Below are the code and all the weights of a small trained network. Each question names an input and a target symbol and asks about switching units off, where a switched-off unit gives its printed mean instead of its output.

import numpy as np


def w(rows, s, z=0):
    codes = np.array(rows[::2]) - 128.0
    scale = np.full(codes.shape[1], s)
    scale[-1] = z or s
    return codes * scale


def norm(h):
    return h / np.sqrt((h * h).mean(-1, keepdims=True) + 1e-5)


def f(y):
    return np.maximum(y, 0)


def softmax(a):
    e = np.exp(a - a.max(-1, keepdims=True))
    return e / e.sum(-1, keepdims=True)


def log_softmax(a):
    a = a - a.max(-1, keepdims=True)
    return a - np.log(np.exp(a).sum(-1, keepdims=True))


def net(x, mask):
    ids = ['ΘΛΠΣΦΨαβδεζημξτ'.index(c) for c in x.split()]
    T = len(ids)
    res = E[ids] + P[:T]
    u = 0
    for l in range(3):
        q, k, v = (norm(res) @ M[l].T for M in (Q, K, V))
        z = softmax(np.where(np.tri(T) > 0, q @ k.T / 2**0.5, -1e9)) @ v
        res = res + np.where(mask[u], z, O[l][:, -1]) @ O[l][:, :-1]
        u += 1
        y = f(norm(res) @ A[l][:, :-1].T + A[l][:, -1])
        res = res + np.where(mask[u : u + 4], y, B[l][:, -1]) @ B[l][:, :-1]
        u += 4
    return log_softmax(norm(res)[-1] @ U[:, :-1].T + U[:, -1])


Q, K, V, O, A, B = {}, {}, {}, {}, {}, {}
E = w([
[146,115,160,112,141,133,115,143,113,85,129,103],'Θ',
[124,110,140,135,105,107,34,100,88,128,147,61],'Λ',
[107,129,179,126,142,85,122,125,165,86,120,103],'Π',
[138,142,124,120,122,166,94,150,84,70,119,122],'Σ',
[109,155,155,105,161,181,83,103,127,63,150,116],'Φ',
[136,169,161,138,119,202,88,158,148,63,121,142],'Ψ',
[149,145,143,65,199,114,158,173,90,108,88,159],'α',
[103,156,104,59,167,143,130,148,67,118,130,140],'β',
[108,177,95,87,75,115,143,196,132,129,142,149],'δ',
[111,126,89,147,128,152,208,170,174,38,149,151],'ε',
[185,102,110,147,124,180,172,188,131,129,84,153],'ζ',
[93,142,119,60,144,136,191,94,204,124,175,128],'η',
[118,13,116,136,171,173,198,89,185,94,132,117],'μ',
[101,112,94,131,96,180,157,131,143,170,163,106],'ξ',
[124,35,131,89,99,157,114,113,173,186,95,150],'τ',
],0.011)
P = w([
[120,72,89,76,127,119,106,207,120,36,42,25],'0',
[101,99,255,103,81,146,175,209,50,71,151,50],'1',
[139,139,61,119,151,156,96,142,142,92,56,71],'2',
[121,176,201,112,97,186,180,113,56,120,125,136],'3',
[144,131,67,141,203,137,64,170,178,80,113,158],'4',
[134,215,177,128,121,189,177,87,66,134,136,213],'5',
[167,122,77,115,192,119,28,196,187,72,180,194],'6',
[144,217,146,127,71,196,178,67,95,148,142,252],'7',
],0.0078)
Q[0] = w([
[206,55,202,100,123,84,49,195,150,85,253,212],'0.h0',
[107,114,72,15,173,238,73,155,157,68,83,120],'0.h0',
],0.0056)
K[0] = w([
[153,181,79,177,197,127,83,76,157,149,157,253],'0.h0',
[110,134,48,91,91,220,158,118,140,175,142,207],'0.h0',
],0.0065)
V[0] = w([
[150,95,85,172,133,125,55,91,3,121,169,115],'0.h0',
[75,115,67,104,169,235,181,192,99,174,147,116],'0.h0',
],0.0051)
O[0] = w([
[84,16,134,131,134,122,123,162,92,57,143,191,79],'0.h0',
[2,190,150,153,131,193,148,152,49,175,97,127,254],'0.h0',
],0.0069,0.0032)
A[0] = w([
[156,59,136,76,117,148,253,126,152,76,177,216,97],'0.n0',
[138,175,47,152,188,154,100,158,101,134,161,67,67],'0.n1',
[124,74,166,80,37,111,165,179,171,156,165,89,141],'0.n2',
[210,125,167,149,97,48,181,111,189,139,138,131,4],'0.n3',
],0.0051,0.0037)
B[0] = w([
[137,209,162,149,175,169,134,151,117,179,144,92,222],'0.n0',
[110,124,55,135,87,64,126,190,216,119,117,129,254],'0.n1',
[113,218,183,156,109,126,105,91,83,178,69,101,228],'0.n2',
[235,223,93,23,186,123,127,1,173,54,140,213,139],'0.n3',
],0.0055,0.0022)
Q[1] = w([
[107,107,60,158,110,146,199,67,134,153,41,73],'1.h0',
[191,89,193,162,74,91,201,62,2,100,195,124],'1.h0',
],0.0071)
K[1] = w([
[125,71,195,96,79,156,134,149,125,159,63,1],'1.h0',
[132,171,142,106,145,80,68,140,42,48,117,17],'1.h0',
],0.0072)
V[1] = w([
[112,236,102,66,3,31,59,142,114,120,175,200],'1.h0',
[130,59,188,30,105,177,20,102,159,255,20,164],'1.h0',
],0.0044)
O[1] = w([
[61,162,186,221,137,70,141,113,209,114,3,151,4],'1.h0',
[135,118,235,16,20,77,18,203,242,168,180,198,252],'1.h0',
],0.0062,0.0015)
A[1] = w([
[93,120,104,150,121,66,92,115,117,131,155,112,124],'1.n0',
[91,69,110,135,156,138,137,168,141,66,90,117,109],'1.n1',
[118,10,175,84,32,36,139,111,101,114,146,253,2],'1.n2',
[65,137,142,123,170,124,155,173,183,119,155,122,156],'1.n3',
],0.0067,0.0044)
B[1] = w([
[117,148,163,102,138,158,215,104,126,143,103,176,170],'1.n0',
[130,107,178,119,106,88,81,81,113,145,133,164,234],'1.n1',
[159,140,2,93,137,165,143,65,161,89,71,207,192],'1.n2',
[130,128,119,120,95,120,94,121,70,177,145,106,253],'1.n3',
],0.0082,0.003)
Q[2] = w([
[131,223,128,65,41,245,228,128,79,218,118,85],'2.h0',
[89,254,23,117,162,160,10,166,98,223,119,157],'2.h0',
],0.0066)
K[2] = w([
[138,26,161,135,43,113,153,50,115,195,88,36],'2.h0',
[116,115,76,126,133,127,206,139,166,254,174,209],'2.h0',
],0.0077)
V[2] = w([
[27,146,147,74,196,132,84,3,174,141,238,101],'2.h0',
[151,132,121,253,47,250,50,102,183,99,169,136],'2.h0',
],0.0049)
O[2] = w([
[130,126,207,26,188,208,194,104,168,131,39,81,105],'2.h0',
[170,128,143,167,64,183,59,196,80,111,58,2,1],'2.h0',
],0.0072,0.00093)
A[2] = w([
[209,74,69,125,170,103,141,104,213,88,146,181,54],'2.n0',
[88,170,253,186,66,208,194,132,1,225,146,110,68],'2.n1',
[113,135,134,139,65,192,129,133,51,150,150,198,148],'2.n2',
[196,47,94,116,91,106,177,125,151,75,141,154,3],'2.n3',
],0.0087,0.0036)
B[2] = w([
[119,60,120,164,123,147,189,184,176,124,140,49,142],'2.n0',
[19,149,223,188,121,225,254,210,72,135,158,132,250],'2.n1',
[188,131,198,145,147,128,194,60,160,187,171,141,203],'2.n2',
[133,235,111,154,112,159,189,186,118,211,66,153,133],'2.n3',
],0.0089,0.015)
U = w([
[175,118,118,77,96,53,150,201,56,102,131,88,3],'Θ',
[115,23,66,135,81,143,146,179,118,83,39,158,171],'Λ',
[147,220,63,98,153,176,187,86,230,151,28,153,148],'Π',
[135,58,186,82,184,158,65,82,103,75,64,112,87],'Σ',
[131,120,133,53,53,138,62,195,203,157,164,146,101],'Φ',
[185,160,149,188,62,142,44,134,104,94,68,24,153],'Ψ',
[186,50,148,166,135,81,164,133,213,119,108,28,154],'α',
[88,79,74,141,161,60,151,140,188,85,211,178,144],'β',
[197,172,71,181,97,75,96,134,85,195,235,119,99],'δ',
[45,131,172,152,107,151,165,191,74,163,144,96,130],'ε',
[115,157,2,200,172,135,131,104,76,96,81,92,152],'ζ',
[114,170,207,87,141,123,154,9,106,132,122,240,184],'η',
[211,116,43,61,156,204,139,131,94,128,191,62,91],'μ',
[60,182,98,204,100,47,84,142,155,157,58,183,78],'ξ',
[143,43,155,167,99,91,83,86,70,61,144,181,141],'τ',
],0.0097,0.0026)

Each question gives the input, a string of symbols that net reads in full, and the target symbol t.
The units are the heads (2 rows each of Q, K, V and O) and the neurons (one row each of A and B). Each row of codes is followed by its name. A weight is (code - 128) times the scale printed after its matrix; where a second scale follows, it is the last column's (O, A, B and U).
mask holds one flag per unit, layer by layer, with each layer's heads first. A switched-off unit (its flag False) gives its mean, the last column of its rows in O or B, instead of its output. The means were averaged over made-up inputs and are rounded, as every weight is.
A unit's drop is (log p(t) with every unit on - log p(t) with that unit switched off) / (log p(t) with every unit on - log p(t) with every unit switched off).
The circuit of an input: a set's keep is (log p(t) with only the set's units on - log p(t) with every unit switched off) / (log p(t) with every unit on - log p(t) with every unit switched off). Starting from the 12 units with the biggest drops (on a tie, the unit counted first), units are removed one at a time, each time the one whose removal leaves the highest keep (on an exact tie, the one counted first), for as long as the keep stays at least 0.8.
units of the circuit, in order: the units of the circuit, biggest drop first
most important unit: the unit with the biggest drop
k most important neurons: the k neurons with the biggest drops, biggest first
top k neurons in layer l: the k neurons of layer l with the biggest drops, biggest first
input τ ε η Ψ Σ τ α, target Φ: units of the circuit, in order	(1.h0, 2.n1)
input α Φ η Π Φ, target Π: units of the circuit, in order	(2.n1, 0.h0)
input Φ τ δ Λ Φ, target ξ: 2 most important neurons	(2.n1, 0.n2)
input α Π ε, target ζ: units of the circuit, in order	(1.h0, 2.n1)
input ξ Φ ε ξ Λ μ Π, target μ: most important unit	1.h0
input ε Λ τ ε Ψ, target Φ: units of the circuit, in order	(2.n1, 0.n0, 1.h0)
input Ψ Σ Π, target Ψ: units of the circuit, in order	(2.n1, 2.n2)
input α ζ ζ, target δ: units of the circuit, in order	(2.h0, 2.n1)
input Λ δ τ τ α Λ, target η: units of the circuit, in order	(0.h0, 1.n2, 2.n1, 0.n0)
input ζ τ ζ Φ Φ, target δ: units of the circuit, in order	(2.n1, 2.h0)
input Λ α Π Π, target η: 2 most important neurons	(0.n3, 2.n1)
input Λ Λ Π β Φ Θ Λ, target Σ: units of the circuit, in order	(2.n1, 2.h0, 0.h0)
input Π μ ζ Π Π, target δ: 2 most important neurons	(2.n1, 1.n3)
input η Ψ Λ η β, target Π: 2 most important neurons	(2.n1, 0.n1)
input ε τ ε Π Π, target ζ: most important unit	1.h0
input τ μ δ Λ Φ Φ Φ, target Σ: units of the circuit, in order	(2.n1, 0.h0, 2.h0)
input η Ψ Φ β β Π Π, target η: units of the circuit, in order	(2.n1, 2.h0)
input Λ Σ Σ, target τ: units of the circuit, in order	(0.h0, 2.n1, 1.n1, 2.h0)
input Φ η δ α Λ ε δ, target ζ: 2 most important neurons	(2.n1, 2.n2)
input Π Ψ Λ Λ, target η: 2 most important neurons	(1.n2, 0.n1)
input Λ δ Ψ, target ξ: top 2 neurons in layer 2	(2.n1, 2.n2)
input Π δ τ τ Π, target Φ: units of the circuit, in order	(1.h0)
input η τ Λ, target Φ: units of the circuit, in order	(1.h0, 2.n1)
input ε Λ Ψ Π Π Ψ Λ, target Ψ: units of the circuit, in order	(2.h0, 2.n1)
input Φ Θ Ψ Λ Θ τ Λ Λ, target Π: 2 most important neurons	(1.n2, 2.n1)
input δ Φ η ε Φ Φ Φ, target Σ: 2 most important neurons	(2.n1, 1.n1)
input ζ δ β Ψ β, target η: most important unit	0.h0
input Φ Φ Π, target Σ: 3 most important neurons	(2.n1, 2.n2, 1.n1)
input δ ζ Ψ Ψ β, target η: 3 most important neurons	(2.n1, 1.n1, 1.n3)
